Table B holds the same points as the rows below and some others, measured another way and shuffled. Each row below is followed by which row of B it is.
B:
0: [ -81   -8  -47 -101   15 -174  112 -141   59  570 -626  171 -105  209
 -129  -55  -20  305  136  119 -129  189]
1: [-215  -29 -141  -91  -92 -181  186  -94   -1  235  -38  109   54  255
  -83  -41  164   74   83  -13   20 -134]
2: [  33 -182   22  -31 -287  -30  126  162  -97  -76  -36  130    3  173
   26  139  184   74  168  -66  134 -296]
3: [ -42   67   73 -130    3  168  -18   45  -77 -207  141 -180  -51  -73
   66  -59 -180 -206   30   32  -31 -120]
4: [ -56  -93  124  -67  -11  310   -9  118 -254 -420  488 -198   -6   51
   79   -5  -69 -257  -56  -34   75 -270]
5: [ -14  203   86  122  -22  137  -57   87  -35 -411  462 -141   69  -47
  204  115   24 -355  -29   56  167 -192]
6: [-167   18  -63 -214   99   75   53 -141  -49  315  -45  -60   68  135
  -80  -96  -73 -150   29  -31  -58  -21]
7: [-181  -40 -192   64  142 -342   45 -240   65  545 -500  136  -13  204
 -135 -151  -11  224   23  237 -123  331]
8: [  -2   98  114 -123  -98   73  163   38  -61   31 -219   81 -174  127
  -31  -61    8  177   42  -80  -91   -2]
9: [ -60 -107 -133 -152   45  -27  121  -97 -146  143  -11  149    9  180
  -96 -224   76   43 -118 -237  -45  102]
10: [ 113  169  -18 -227    2  -11   67  -39   87   72 -137  211 -170  -28
   58  -76  -46  138   22 -180   -7   79]
11: [  47  -49  -70 -204 -121  -76  114   32  -14  -23  -65  190 -115   42
   12  -81   38  154   57 -179   23  -74]
12: [ 187 -376  -99   93  -76  -34  -82  129 -222 -194  104  175   83   52
   70   -3  113  -69  -68 -144  183    7]
13: [  29  178   -5  -80   74   54  -18  -29   40 -165  324   78  -64  -11
  148   26   -8  -74  -37  -64  132  -72]
14: [ 147   54  129 -148 -184  131   84  167  -59 -246  -49   76 -166  -36
   86   12  -23   59   76 -158   18 -139]
15: [ -76  106  -82  -85    7 -154   84  -77   77   50  -29  123 -109   64
   25  -68    2  138   37   33   -1   10]
16: [ -12   13  146  137  180  124 -200  -18  -33   42  -96 -173  -66    6
   99  128 -248  -92   68  411   21   86]
17: [ 184   25   39  165    4   54 -136  109  -48 -339  275   72   16  -59
  223  139   44 -177  -50    1  226  -27]
18: [ -89  129   81   81 -110   85   60   63  -68  -98   92 -114   94  100
   53   80   83 -238   47   51   51 -158]
19: [  44   34  193   11  108  297 -172   58 -106  -87   18 -240  -23  -62
  111  100 -255 -274   50  210   11  -26]
20: [  57   16   49 -265 -157  190   45  153  -84 -372  281  -76  -66 -110
  106  -24  -87 -189   76 -188   56 -313]
21: [ -35  -10   73   -3 -121  134    7  100  -96 -113  129 -112   94   65
   73  122   29 -254   99   33   99 -244]
22: [ -94    4  -83   -6   69 -111   24 -131   14  371 -254   76   46  165
  -54  -22   22   10   44   93  -14  120]
23: [ 238    5   86  100 -407 -107   68  269   35 -165 -341  171  -28  -29
  135  215  168   42  238  -34  137 -176]
24: [  10   53  122  -38  243  175 -132 -126  -28  463 -472  -91  -57   62
  -33    7 -267  -44   43  231 -123  292]
25: [ -51 -152  -20  188   96  135 -165   25 -195 -191  456 -150  229   88
  118  109   32 -434  -74  108  208 -120]
26: [ -31 -135  -16 -138  -61   55   39   27 -137   92 -197  -60   13   47
  -62 -106  -81  -87   55  -35  -79  -21]
27: [  53   28  206  237 -120  153 -175  234  -55 -508  264 -265    1 -123
  252  277 -119 -301  151  356  181 -287]
28: [  49 -108 -235   35   -9 -306  121  -87  -14   73   41  454  -44  212
    8 -107  281  299 -124 -218  136  147]
29: [  20 -281  -52   62 -189   25  117  116 -280  -97   95  129  154  248
  -40  -24  280  -91  -67 -247  113 -115]
30: [ 249 -161   -8 -238 -308  -27  155  210  -90 -250 -163  295 -200  -33
   40  -88   75  250   76 -363   34 -125]
31: [ 292   22  -19   45 -337 -100   34  279   -4 -598  161  210  -68 -182
  227   54  156  -39   45 -244  207 -180]
32: [ 102  198   25  -65 -126   61   91   76   -7 -170   94  117    1   -8
  101   -9  121 -128  -24 -258   82  -67]
33: [  15  -37 -101  154  294  -36 -197 -164  -42  245  -41   35  109   60
   53  -18  -77 -171 -123  157   74  320]
34: [ 150 -148   -8   59  -50   52 -209  114  -56  -23 -140 -105  148 -138
  121  125 -128 -358  133  125  117  -35]
35: [-180  -17  -48 -203  297  202  -12 -225 -188  381  -95 -160   81  135
 -157 -285 -195 -244 -154  -60 -195  249]
36: [  56   51  -24  -13  -83    6   41   41  -37  -58   60  104   49   54
   69   24  110 -119   -2 -136  101  -60]
37: [  14  -47  -25  -97  -96   79   55   84 -143 -272  229    0   10    6
   48  -95   28 -149  -44 -179   47 -134]
38: [  50    5 -119 -146  -22 -118   39  -37   72   37   75  231  -61   44
   82   25   57   99   58 -105  134  -78]
39: [-146  250 -112 -189   -8  -20  171 -117   67   19  405  125   62  151
   49  -24  190 -125  -35 -239  123 -206]
40: [-121   14  -28  -57   14   54   46  -86  -69  368 -229  -63  155  167
  -83  -26   13 -210   48    7  -51   31]
41: [ -31   26   50  130    0   30  -46   21  -30  -28  130   -8   60  122
  102  173   63 -119   57  154  151 -111]
42: [  90   78  -20  205   89    3 -145   -2  -17  -74  120   31  111   -7
  153   95   37 -250  -62   73  164  103]
43: [  85  -64  -90  193  -50 -118   14   55 -117 -220  122  170   56   73
   79  -63  185  -51 -137 -117  118  106]
44: [ -97  -46 -266    2   -1 -409  200 -177   30  314 -263  387  -61  252
 -113 -216  228  374  -76 -112  -38  250]
45: [-128 -197  -30  -89   19   89   12   -1 -174  -89  271  -72   26  142
   -6  -32  -25  -95   -4   23   61 -181]
46: [ -19 -178  -17 -253  209  179  -56 -114 -125  230   66   52  -67  141
  -25  -47 -154   26  -21  -43   26   16]
47: [  15  291   34 -119    7  100   83  -32   35  -29  126   79  -29   41
   78  -12   57 -113  -36 -184   44  -31]
48: [ 185 -394   34    2 -228  100  -96  267 -217 -316   83  -10   56  -35
  114  139   -9 -167  129  -24  187 -278]
49: [  81   70  121  106  -65  249  -88  169 -118 -506  635  -87  109   -7
  248  225   97 -397  -24  -53  297 -330]
50: [ -10  145  186  -97  101  228   20  -20  -74   38 -116  -69 -169   69
   14  -35 -156   35  -11   61  -97   78]
51: [  23  -92  -46 -197  -25  -16  107   30 -127 -303  104  118 -251   -9
    4 -266  -83  229  -96 -171  -74   28]
52: [-170    2   34   16   -2  -80  116 -119  -19  568 -584   28   -6  297
 -156   10   24  159  134  213 -135  127]
53: [-153   33   51 -120   99  226   16  -83 -147  226  -21 -193  112  139
  -68  -61  -90 -294   -8   12  -74  -22]
54: [-102   61  -58  -45  -45    5  126  -24  -74 -108  320   77   50  169
   32  -32  171  -83  -61 -150  101 -149]
55: [  20 -149   -8   96  -30  -88 -146   85   25 -221  182  -19  -61  -33
  181  200  -93    0  164  328  203 -209]
56: [ -73  -63   87  125  -99   76  -16   71  -77   60   35  -73  133  188
   58  246   98 -178  151  187  150 -230]
57: [  30  -48  -46  176   50  -33 -121   -7  -34   25   90   28  137   72
  105  133   58 -206   10  125  176    6]
58: [  0  45 -87 102 113 -98 -48 -87  21  19 167 149  18  93 104  43  79 -19
 -57  51 154  74]
59: [ -28  110  173   92  156  234 -152  -42  -46  232 -159 -198   70   69
   57  162 -158 -276   66  273   13   65]
60: [ -66   43  268  -42  121  361  -43   46 -178 -202  188 -217 -185   87
   65   45 -220  -30  -10  197  -36  -94]
61: [  36   96   33   75   69   64  -49  -14  -37  -30   68   31   14   53
   91   42    9 -121  -45   26   82   61]
62: [-122   45  185  -11  265  282  -76  -83 -155  -18  131 -181 -163  130
   20  -31 -239    4  -82  237  -72   83]
63: [ -63   26  -20 -177  138   84   49 -108 -115  127 -144  -18  -97   52
  -82 -257 -149    6 -104  -82 -168  201]
64: [-177  -97  -43   44  145   75  -34 -126 -173  308 -127 -162  178  182
 -104  -93  -60 -264  -48  117  -75  128]
65: [-140   60  111  -22  225  157    6 -114 -115   33  109  -56 -171  181
   -3  -66 -134  114  -90  160  -63   93]
66: [-199  -80  -72 -106  -41  -76  162 -100  -83  356 -236   40   47  268
 -147  -93   77   60   64   -1  -82  -13]
67: [-128   74   32   -5  -93  101   70   52  -95 -187  312 -110   97  105
   61   48   85 -258   25  -12   91 -260]
68: [  28 -101  -73   31 -112 -127   13   40   -6   25  -57  125   27   82
   58   82   90   17  103   39  125  -90]
69: [ -13   48  173  -34  156  265 -115  -17  -85   41    8 -156  -73   43
   67   80 -213 -125   32  196    3    3]
70: [-110  133  132  -52  128  136   99 -114  -99  285 -311  -24 -132  208
 -104 -118  -83  116  -49   65 -185  218]
71: [ 143   70   37 -105 -255 -117  140  136   58 -122 -296  205 -202  -34
   59   -6   42  243  142  -97   -6  -62]

[-154 -191   41   33   13  -53   -8  -57  123  -10   38  -70  -46  -37
  179  -66  105  151    9  163  -86  164 -172   41  -64  224]  61
[-238  390 -364 -384  155  162  -12  -28  218  -72  152   66  125 -218
  126 -137  285  291  -78   62 -148  271  -91  -98   48 -239]  62
[ -97 -213  -53  185 -291   14 -106    2  120  218  -79 -113   -1   97
  196  256  146 -146   69 -159  -72 -104  140  -30  114  494]  9
[  88 -226   44   29  105   64  -16  -68  -56  -11  159   14  224  -21
  -79   -7   74  100  192 -186  -24 -141   57  -18   50   61]  71
[ -92 -102  -49   79    5  -27  259  -62  -79  130  -59  -37  -50   52
  164 -118 -232   43 -105  251  -11   95  -50  140 -149   24]  67
[ 125 -393 -202  402 -134   83 -284  -76  -40  310    6 -189  442  233
   41  565  418 -139  100 -260 -124 -296   98 -220  304  568]  8
[-501  774 -173 -542  241  280   -1   11  448 -145  -31  188 -264 -375
   84 -422  147  573    6  158  -13  303  288  151  149 -598]  12
[  23  191  100  126 -328    3 -160 -411  -58    1  -23  208   94  210
  -45   26   20  110  174 -417    7  -77  121  220  105   69]  48
[ 116 -354   38  323  -30   -2 -143  -25   29  190  -31  -31  173  135
   71  279  143   12  160 -131  -51 -274  171   59  231  355]  22
[ 159  187 -238 -258   42 -193  516   71  -62  -21   70  382  -40  -16
  361 -299 -476   12 -246  196 -130  165 -122  390 -213 -321]  45
[-252   53   -6 -203  390  108   48  182  317  -79   12   23 -115 -287
  106 -167  185  418   19  304  -39  130  118   60  118 -198]  42
[   7 -294  -24  116 -257   72 -111   42   40  153   27  -93  184   76
   22  373  270 -225  123 -414  -61 -190  192 -203  149  498]  63
[  17   48  200  -78   54   60   48 -127    2  -92   72  194  -11  -64
 -111 -240 -137  224  252 -222   62 -124  227  219   29 -189]  34
[ -30 -332  312  122  -33   -8  -37  -45   27  -69   21    8   53   22
  -93  129  183   60  171 -230   33  -77  108  -18   70  271]  31
[ 228   77 -166 -261  318 -136  285   85   -3 -188  201  385  221  -84
  159 -115  -28  217 -153   97 -161  133 -177  202  -23 -338]  16
[  23  -25 -102 -218   26 -123  481  136  -42  -11   51  180  -94  -74
  258 -227 -365  -54 -185  172  -73  161  -73  191 -250 -126]  37
[  81  -81  197  202   -3    6  -72 -250 -138  -94   -6  149  314  197
 -220  281  288  165   39 -285   32  -57   64   -1  174   55]  27
[-232  138  -30  -33  135  194   52 -102   78  122  -52  -63 -113 -119
   20 -307 -166  283  147  165   56  -25  228  159   17 -211]  1
[ -17  -64 -116  -90   33   57   24 -110  -14   26  176  -23  133  -68
   69 -172  -19   91  118  -59  -81    8  -82    5  -74   22]  14
[ -58 -311   52  210  -47   -8  -58  -49   65  143  -23 -116    3   47
  135   65   47   47  116   45  -48  -78   27   57   42  331]  36
[ 268  149 -387 -120  304 -193  531   54 -126   83   61  356   91   20
  408 -321 -538  155 -296  502 -167  110 -193  478 -163 -472]  2
[ -40 -463   -4  209   29   24  -25   76   65  200   16 -223   49   -7
  155  108   68  -17  116  101  -67 -125   28  -45   34  407]  32
[ 222 -569   49  155   13   25 -227   79   88  121  222  -80  213  -57
   63   99  123  -56  429 -329 -105 -407  131  -29  163  445]  10
[-286  -12  -72  -10   52   98   48  -15  160  130  -59 -145 -155 -104
  186 -170  -29  176   27  272  -28  112   44   62  -31   55]  54
[ -67 -530   15  209    5   33 -116   13   87  197   79 -303   12  -49
  176   -8   52   -4  221  101  -77 -129  -47  -50  -16  476]  47
[  -4   18 -199  -29   23  -83  377  -40 -105  129  -17   79  -44   36
  280 -235 -398   21 -181  317  -68  131 -112  256 -211 -127]  66
[ 102 -263 -261  151  -21   68 -189  -10   31  184  109 -105  387   78
   99  353  359  -54   76 -182 -161 -165   -7 -180  209  374]  50
[-142 -257  132   91   60   -3   86  -13   34    4  -19  -81  -18  -13
   51   20   81  112   -1  125   -4   89  -29   -6  -39  173]  5
[-261  243   -6 -456  438  296   79  117  240 -140  170   46  -92 -447
 -107 -493   -3  457  246   49   43   16  295   29   40 -514]  15
[-277  278   -9 -224 -100  201   76 -213   13   -3   41   -9  -92 -115
  -69 -350 -144  156  134 -133   61   94  155   40 -120 -197]  26
[  48  -88  -94   84  186  -82   96  -26   48   49    7  101   80   32
  220  -29  -13  218  -72  274 -106   57 -101  209   49  -28]  41
[ 271  124 -380 -388  105 -178  280  119  114   -5  291  365  -21 -191
  498 -530 -488   81   50  124 -260   18 -185  452 -166 -273]  46
[ 234   36 -365 -275  277 -120  331  124   -3  -34  231  277  182 -121
  327 -244 -224  121 -139  228 -219   89 -228  228 -106 -287]  69
